Here is a tiny trained network, its code and every weight. The questions are about switching its units off for an input and a class, where a switched-off unit gives its printed mean instead of its output.

import numpy as np


def w(rows, s, z=0):
    codes = np.array(rows[::2]) - 128.0
    scale = np.full(codes.shape[1], s)
    scale[-1] = z or s
    return codes * scale


def f(y):
    return y / 2 * (1 + np.tanh(0.7978845608 * (y + 0.044715 * y**3)))


def log_softmax(a):
    a = a - a.max(-1, keepdims=True)
    return a - np.log(np.exp(a).sum(-1, keepdims=True))


def net(x, mask):
    res = np.array(x, float).reshape(1, 5) / 4 @ E
    y = f(res @ A[0][:, :-1].T + A[0][:, -1])
    res = res + np.where(mask, y, B[0][:, -1]) @ B[0][:, :-1]
    return log_softmax(res[-1] @ U[:, :-1].T + U[:, -1])


A, B = {}, {}
E = w([
[99,110,202,181,139,141,125,127,98,130,126,147],'x0',
[190,132,112,136,168,143,97,71,116,250,109,71],'x1',
[189,75,115,129,137,80,204,162,39,121,148,191],'x2',
[126,244,169,106,164,81,174,77,133,76,53,115],'x3',
[127,143,122,128,73,216,152,214,111,130,74,147],'x4',
],0.012)
A[0] = w([
[183,86,133,183,152,149,115,193,35,153,109,156,204],'N1',
[124,131,132,136,184,226,79,100,185,202,217,62,251],'N2',
[137,120,185,41,148,93,232,136,20,78,173,239,196],'N3',
[122,76,124,101,100,163,117,169,165,221,119,128,199],'N4',
[89,183,218,88,175,84,134,129,117,44,132,112,199],'N5',
[76,255,151,60,144,133,148,119,134,146,59,116,169],'N6',
[61,73,87,58,118,173,101,150,246,108,171,199,192],'N7',
],0.007,0.0031)
B[0] = w([
[104,23,111,91,123,86,81,102,61,191,148,161,200],'N1',
[151,146,175,157,191,135,82,185,121,176,106,87,234],'N2',
[157,68,112,94,142,90,176,126,176,61,41,170,251],'N3',
[191,136,135,108,42,162,12,214,64,181,157,120,186],'N4',
[82,86,156,123,212,170,139,118,156,101,140,154,219],'N5',
[98,237,192,34,176,140,130,110,168,148,105,176,234],'N6',
[83,209,31,178,99,112,111,253,150,62,171,110,197],'N7',
],0.011,0.012)
U = w([
[57,79,196,222,163,113,115,158,178,103,208,125,190],'0',
[151,223,71,38,92,120,172,90,140,150,120,111,4],'1',
[185,64,83,118,127,47,172,122,171,51,58,208,183],'2',
[98,63,130,116,68,212,70,180,63,179,113,167,52],'3',
[77,211,174,79,149,172,122,93,170,94,110,178,223],'4',
[170,116,80,136,144,85,136,98,95,157,177,126,57],'5',
[106,187,29,135,67,109,83,254,180,77,183,75,187],'6',
[229,166,154,159,143,138,70,115,133,163,91,47,71],'7',
],0.0082,0.0021)

Each question gives the input, the list of numbers given to net, and the class t.
The units are the neurons (one row each of A and B). Each row of codes is followed by its name. A weight is (code - 128) times the scale printed after its matrix; where a second scale follows, it is the last column's (A, B and U).
mask holds one flag per neuron, in row order. A switched-off neuron (its flag False) gives its mean, the last column of its row in B, instead of its output. The means were averaged over made-up inputs and are rounded, as every weight is.
A unit's drop is (log p(t) with every unit on - log p(t) with that unit switched off) / (log p(t) with every unit on - log p(t) with every unit switched off).
The circuit of an input: a set's keep is (log p(t) with only the set's units on - log p(t) with every unit switched off) / (log p(t) with every unit on - log p(t) with every unit switched off). Starting from all 7 units, units are removed one at a time, each time the one whose removal leaves the highest keep (on an exact tie, the one counted first), for as long as the keep stays at least 0.8.
units of the circuit, in order: the units of the circuit, biggest drop first
k most important neurons: the k neurons with the biggest drops, biggest first
drop when u is switched off: that unit's drop, to one decimal
input [-1,3,3,-6,-7], class 3: units of the circuit, in order -> [N4, N1]
input [-4,2,-1,-8,2], class 6: units of the circuit, in order -> [N7]
input [5,8,5,6,4], class 2: units of the circuit, in order -> [N2, N4]
input [-6,2,-6,1,-6], class 7: 3 most important neurons -> [N2, N3, N5]
input [-8,0,-2,0,-8], class 6: 2 most important neurons -> [N6, N3]
input [4,5,-2,-7,-5], class 7: 2 most important neurons -> [N2, N5]
input [-5,7,-2,5,2], class 4: 3 most important neurons -> [N6, N4, N1]
input [-3,-4,-4,1,-1], class 6: 2 most important neurons -> [N7, N3]
input [4,2,-4,-2,2], class 7: units of the circuit, in order -> [N2, N5]
input [4,-8,2,7,7], class 2: 2 most important neurons -> [N3, N2]
input [-1,6,-4,0,8], class 7: 2 most important neurons -> [N2, N5]
input [-3,-2,0,-8,8], class 6: drop when N7 is switched off -> 3.4
input [-2,0,-8,-2,-8], class 6: drop when N7 is switched off -> 1.5
input [8,-8,3,0,-2], class 2: drop when N3 is switched off -> 0.8
input [6,1,-7,-3,-1], class 7: units of the circuit, in order -> [N2]
